Here is a tiny trained network, its code and every weight. The questions are about switching its units off for an input and a class, where a switched-off unit gives its printed mean instead of its output.

import numpy as np


def w(rows, s, z=0):
    codes = np.array(rows[::2]) - 128.0
    scale = np.full(codes.shape[1], s)
    scale[-1] = z or s
    return codes * scale


def norm(h):
    return h / np.sqrt((h * h).mean(-1, keepdims=True) + 1e-5)


def f(y):
    return np.maximum(y, 0)


def log_softmax(a):
    a = a - a.max(-1, keepdims=True)
    return a - np.log(np.exp(a).sum(-1, keepdims=True))


def net(x, mask):
    res = np.array(x, float).reshape(1, 7) / 4 @ E
    u = 0
    for l in range(4):
        y = f(norm(res) @ A[l][:, :-1].T + A[l][:, -1])
        res = res + np.where(mask[u : u + 5], y, B[l][:, -1]) @ B[l][:, :-1]
        u += 5
    return log_softmax(norm(res)[-1] @ U[:, :-1].T + U[:, -1])


A, B = {}, {}
E = w([
[114,191,109,19],'x0',
[83,108,162,47],'x1',
[205,80,148,184],'x2',
[195,196,161,137],'x3',
[191,48,42,84],'x4',
[181,2,189,84],'x5',
[176,170,172,70],'x6',
],0.0056)
A[0] = w([
[106,213,110,33,6],'0.n0',
[254,187,139,137,3],'0.n1',
[206,162,111,146,31],'0.n2',
[132,153,169,140,78],'0.n3',
[119,163,239,156,24],'0.n4',
],0.0089,0.003)
B[0] = w([
[88,158,112,27,254],'0.n0',
[232,163,91,212,209],'0.n1',
[203,184,111,177,173],'0.n2',
[115,106,151,96,165],'0.n3',
[86,134,247,159,222],'0.n4',
],0.012,0.0032)
A[1] = w([
[101,135,76,113,2],'1.n0',
[63,245,57,14,62],'1.n1',
[122,226,119,160,140],'1.n2',
[50,169,53,186,38],'1.n3',
[221,182,110,124,71],'1.n4',
],0.012,0.0023)
B[1] = w([
[142,127,143,152,149],'1.n0',
[139,186,125,6,254],'1.n1',
[154,78,124,101,191],'1.n2',
[58,134,82,173,180],'1.n3',
[197,136,96,178,174],'1.n4',
],0.022,0.0092)
A[2] = w([
[148,45,131,91,121],'2.n0',
[99,109,177,110,118],'2.n1',
[75,110,119,72,185],'2.n2',
[128,5,85,83,4],'2.n3',
[104,161,206,143,95],'2.n4',
],0.014,0.0018)
B[2] = w([
[185,77,109,157,186],'2.n0',
[160,220,77,154,186],'2.n1',
[190,130,106,190,255],'2.n2',
[84,21,184,57,197],'2.n3',
[63,124,248,226,189],'2.n4',
],0.013,0.0054)
A[3] = w([
[188,54,86,111,86],'3.n0',
[116,77,174,205,145],'3.n1',
[227,140,219,82,120],'3.n2',
[25,113,31,144,7],'3.n3',
[102,179,158,2,50],'3.n4',
],0.0098,0.0013)
B[3] = w([
[127,56,175,136,191],'3.n0',
[95,221,166,17,212],'3.n1',
[7,147,69,199,219],'3.n2',
[18,146,24,145,178],'3.n3',
[246,218,152,6,253],'3.n4',
],0.011,0.0064)
U = w([
[221,140,98,212,151],'0',
[80,178,222,191,95],'1',
[176,185,117,40,179],'2',
[128,9,155,109,133],'3',
[145,115,21,140,2],'4',
[28,129,47,177,104],'5',
],0.015,0.0052)

Each question gives the input, the list of numbers given to net, and the class t.
The units are the neurons (one row each of A and B). Each row of codes is followed by its name. A weight is (code - 128) times the scale printed after its matrix; where a second scale follows, it is the last column's (A, B and U).
mask holds one flag per neuron, layer by layer. A switched-off neuron (its flag False) gives its mean, the last column of its row in B, instead of its output. The means were averaged over made-up inputs and are rounded, as every weight is.
A unit's drop is (log p(t) with every unit on - log p(t) with that unit switched off) / (log p(t) with every unit on - log p(t) with every unit switched off).
The circuit of an input: a set's keep is (log p(t) with only the set's units on - log p(t) with every unit switched off) / (log p(t) with every unit on - log p(t) with every unit switched off). Starting from the 12 units with the biggest drops (on a tie, the unit counted first), units are removed one at a time, each time the one whose removal leaves the highest keep (on an exact tie, the one counted first), for as long as the keep stays at least 0.8.
circuit, biggest first: the units of the circuit, biggest drop first
most important unit: the unit with the biggest drop
top k neurons: the k neurons with the biggest drops, biggest first
drop when u is switched off: that unit's drop, to one decimal
input [1,2,4,-1,-3,-5,-7], class 5: circuit, biggest first -> (1.n3)
input [-1,7,8,2,-2,-8,4], class 0: circuit, biggest first -> (0.n1 1.n1)
input [6,-8,-4,8,-2,6,5], class 0: circuit, biggest first -> (0.n1 1.n1)
input [-2,5,-8,2,8,1,-7], class 3: circuit, biggest first -> (0.n0 1.n1 2.n3)
input [-7,4,-7,0,-3,-1,6], class 1: circuit, biggest first -> (0.n4 1.n1)
input [4,3,6,2,-1,-4,-7], class 4: circuit, biggest first -> (0.n0 2.n4 1.n1)
input [-1,-1,6,4,-5,2,5], class 0: top 3 neurons -> (0.n1 1.n4 0.n2)
input [8,-4,3,4,2,-1,6], class 0: top 3 neurons -> (0.n1 1.n4 0.n2)
input [4,-4,3,-2,-3,-1,8], class 0: circuit, biggest first -> (0.n1 1.n1)
input [5,-5,-3,3,4,6,4], class 0: top 2 neurons -> (0.n1 1.n1)
input [6,-5,-8,-7,7,8,-6], class 3: top 3 neurons -> (0.n0 1.n1 2.n3)
input [3,3,0,-4,4,7,4], class 3: top 2 neurons -> (1.n1 2.n3)
input [-8,6,-7,7,2,-3,-3], class 5: top 2 neurons -> (0.n0 1.n3)
input [-7,3,-5,-8,5,2,-7], class 3: circuit, biggest first -> (2.n3)
input [-7,1,8,-8,1,-4,7], class 3: top 2 neurons -> (1.n1 1.n3)
input [-3,-5,-6,-1,-4,1,-2], class 5: drop when 1.n3 is switched off -> 0.2
input [-8,-4,5,0,-3,-7,-7], class 5: drop when 1.n3 is switched off -> 0.0
input [-1,-3,5,-5,-6,-8,2], class 5: drop when 1.n3 is switched off -> 0.2
input [-8,7,-7,0,-1,-1,-2], class 5: drop when 1.n1 is switched off -> 0.1
input [-8,-2,-8,5,-2,1,-3], class 1: most important unit -> 0.n4
